Here is a tiny trained network, its code and every weight. The questions are about switching its units off for an input and a target symbol, where a switched-off unit gives its printed mean instead of its output.

import numpy as np


def w(rows, s, z=0):
    codes = np.array(rows[::2]) - 128.0
    scale = np.full(codes.shape[1], s)
    scale[-1] = z or s
    return codes * scale


def softmax(a):
    e = np.exp(a - a.max(-1, keepdims=True))
    return e / e.sum(-1, keepdims=True)


def log_softmax(a):
    a = a - a.max(-1, keepdims=True)
    return a - np.log(np.exp(a).sum(-1, keepdims=True))


def net(x, mask):
    ids = ['αβδεζηθμπστφψω'.index(c) for c in x.split()]
    T = len(ids)
    res = E[ids] + P[:T]
    u = 0
    for l in range(2):
        r = res
        for j in range(3):
            rows = slice(2 * j, 2 * j + 2)
            q, k, v = (r @ M[l][rows].T for M in (Q, K, V))
            z = softmax(np.where(np.tri(T) > 0, q @ k.T / 2**0.5, -1e9)) @ v
            o = O[l][rows]
            res = res + np.where(mask[u + j], z, o[:, -1]) @ o[:, :-1]
        u += 3
    return log_softmax(res[-1] @ U[:, :-1].T + U[:, -1])


Q, K, V, O = {}, {}, {}, {}
E = w([
[73,152,36,123,180,13,145,82,75],'α',
[34,160,185,200,77,170,57,183,104],'β',
[164,97,167,47,107,17,85,159,143],'δ',
[151,122,132,214,148,116,59,24,187],'ε',
[103,132,155,136,125,62,168,104,113],'ζ',
[27,96,104,196,123,136,89,115,103],'η',
[3,189,172,226,109,197,170,93,57],'θ',
[66,215,183,99,111,214,83,133,227],'μ',
[90,164,100,110,66,118,92,132,70],'π',
[30,154,163,143,193,61,36,160,108],'σ',
[134,179,123,111,152,76,56,71,80],'τ',
[105,126,150,170,69,78,84,77,91],'φ',
[92,85,105,139,120,120,67,121,174],'ψ',
[88,197,175,132,208,108,132,65,92],'ω',
],0.012)
P = w([
[95,126,72,130,66,84,173,126,212],'0',
[180,87,113,150,160,181,136,126,97],'1',
[100,68,157,69,133,158,82,74,105],'2',
[179,224,145,124,116,98,41,125,172],'3',
[134,107,157,141,217,94,183,195,86],'4',
[118,55,171,9,147,115,44,107,132],'5',
[162,232,156,138,123,76,35,101,167],'6',
[90,99,142,146,221,91,192,209,109],'7',
],0.014)
Q[0] = w([
[87,105,134,146,115,155,60,111,254],'L0H0',
[91,128,68,161,132,82,98,88,120],'L0H0',
[63,214,51,203,76,89,79,176,133],'L0H1',
[149,208,188,107,56,79,52,40,201],'L0H1',
[154,14,178,29,157,184,182,156,112],'L0H2',
[148,230,113,101,104,132,204,72,139],'L0H2',
],0.0064)
K[0] = w([
[141,128,76,148,179,140,110,144,105],'L0H0',
[146,121,203,89,127,152,68,109,142],'L0H0',
[66,144,52,165,95,152,109,151,126],'L0H1',
[112,87,137,142,89,78,173,90,180],'L0H1',
[228,114,193,121,172,194,1,140,35],'L0H2',
[191,110,100,128,140,163,161,97,134],'L0H2',
],0.0085)
V[0] = w([
[132,147,118,227,168,114,212,105,152],'L0H0',
[121,206,140,80,104,68,112,129,183],'L0H0',
[190,201,150,136,185,172,117,100,145],'L0H1',
[140,107,193,98,51,117,129,45,105],'L0H1',
[143,159,121,119,153,119,236,175,254],'L0H2',
[113,168,69,118,142,40,229,144,96],'L0H2',
],0.0087)
O[0] = w([
[138,137,84,188,54,153,116,110,67,37],'L0H0',
[169,220,139,97,126,119,144,172,173,255],'L0H0',
[118,153,133,116,94,226,61,255,108,26],'L0H1',
[83,136,109,63,67,223,135,46,78,115],'L0H1',
[97,86,164,157,40,89,113,198,164,88],'L0H2',
[71,145,100,143,72,41,109,137,8,172],'L0H2',
],0.0083,0.004)
Q[1] = w([
[180,3,99,103,179,147,135,193,56],'L1H0',
[132,90,165,116,140,241,163,94,202],'L1H0',
[106,40,108,109,149,177,189,111,12],'L1H1',
[146,113,174,97,145,159,4,111,191],'L1H1',
[192,73,82,110,74,182,139,99,199],'L1H2',
[124,29,90,148,189,198,161,132,78],'L1H2',
],0.0061)
K[1] = w([
[207,100,171,70,216,92,47,133,40],'L1H0',
[164,167,181,166,101,217,98,141,174],'L1H0',
[77,73,254,121,196,131,102,176,93],'L1H1',
[75,86,113,70,133,132,30,55,225],'L1H1',
[191,51,204,87,62,186,139,41,125],'L1H2',
[177,147,233,148,238,143,21,134,112],'L1H2',
],0.0061)
V[1] = w([
[114,194,152,246,115,165,133,109,82],'L1H0',
[147,135,208,95,66,188,154,79,117],'L1H0',
[133,106,70,102,65,58,106,127,153],'L1H1',
[166,161,10,166,114,117,114,105,198],'L1H1',
[106,56,163,254,101,108,166,132,130],'L1H2',
[121,61,63,110,137,147,198,98,129],'L1H2',
],0.009)
O[1] = w([
[5,169,113,84,189,116,120,227,147,96],'L1H0',
[90,136,185,40,102,197,123,165,43,2],'L1H0',
[116,113,171,164,156,191,159,127,63,254],'L1H1',
[132,172,161,142,192,250,113,109,159,184],'L1H1',
[128,101,140,48,149,61,189,128,144,165],'L1H2',
[170,180,108,127,126,116,254,50,133,44],'L1H2',
],0.0089,0.0068)
U = w([
[214,179,50,195,85,89,104,160,207,173],'α',
[129,80,216,134,60,139,100,155,166,58],'β',
[254,80,187,114,141,152,177,161,130,217],'δ',
[77,76,132,62,121,167,89,28,117,251],'ε',
[178,86,196,141,60,112,123,119,89,113],'ζ',
[116,74,125,51,132,130,94,92,199,152],'η',
[103,168,93,124,53,91,87,186,122,210],'θ',
[145,115,152,103,178,211,159,176,166,157],'μ',
[118,155,125,76,121,127,148,154,155,38],'π',
[151,54,122,192,213,141,116,169,63,102],'σ',
[156,159,125,139,117,152,122,120,80,138],'τ',
[128,78,204,104,100,103,142,133,73,51],'φ',
[163,155,114,94,141,138,184,119,200,31],'ψ',
[126,248,57,191,96,175,59,117,121,11],'ω',
],0.0068,0.0029)

Each question gives the input, a string of symbols that net reads in full, and the target symbol t.
The units are the heads (2 rows each of Q, K, V and O). Each row of codes is followed by its name. A weight is (code - 128) times the scale printed after its matrix; where a second scale follows, it is the last column's (O and U).
mask holds one flag per head, layer by layer. A switched-off head (its flag False) gives its mean, the last column of its rows in O, instead of its output. The means were averaged over made-up inputs and are rounded, as every weight is.
A unit's drop is (log p(t) with every unit on - log p(t) with that unit switched off) / (log p(t) with every unit on - log p(t) with every unit switched off).
The circuit of an input: a set's keep is (log p(t) with only the set's units on - log p(t) with every unit switched off) / (log p(t) with every unit on - log p(t) with every unit switched off). Starting from all 6 units, units are removed one at a time, each time the one whose removal leaves the highest keep (on an exact tie, the one counted first), for as long as the keep stays at least 0.8.
units of the circuit, in order: the units of the circuit, biggest drop first
unit that matters most: the unit with the biggest drop
which heads matter: for each layer, one digit per head in row order, 1 if its drop is at least 0.15 and else 0, layers parted by /
input ζ θ ψ η σ ψ ψ, target φ: unit that matters most	L0H2
input θ σ ψ θ, target π: which heads matter	100 / 101
input ζ ω σ μ α ω ω, target φ: units of the circuit, in order	L0H2; L1H2; L1H1
input π σ σ, target η: units of the circuit, in order	L1H1; L0H2
input ε θ σ σ, target μ: units of the circuit, in order	L1H1; L0H0; L1H0
input ω β η φ ω δ, target ε: units of the circuit, in order	L0H1; L1H0
input ε ε τ α, target μ: units of the circuit, in order	L1H1; L0H0; L1H0
input θ ω β δ, target π: units of the circuit, in order	L1H0; L1H2; L0H0
input α μ δ ψ, target σ: units of the circuit, in order	L1H1; L0H2; L0H1
input η δ σ ε μ ψ δ, target ψ: units of the circuit, in order	L1H2; L0H1
input τ θ η ω α θ τ, target ω: which heads matter	100 / 011
input δ ε φ ω θ π π, target ζ: units of the circuit, in order	L0H2; L1H0; L0H1
input τ τ ω ω σ φ ζ, target ω: units of the circuit, in order	L1H2; L1H1
input η τ τ τ φ σ μ, target ψ: unit that matters most	L1H2
input α π σ μ ω μ η, target σ: units of the circuit, in order	L1H1; L0H2; L0H0; L0H1
input μ ζ σ σ ω β β, target β: which heads matter	001 / 000
input δ η σ ζ, target ζ: which heads matter	001 / 100
input ε θ α σ τ ε δ, target μ: which heads matter	100 / 110
input μ η φ η, target β: which heads matter	001 / 000
input τ ω σ ω α, target α: which heads matter	000 / 110
input σ β δ ω, target α: which heads matter	010 / 100
input ω σ μ μ τ η π, target θ: which heads matter	001 / 100
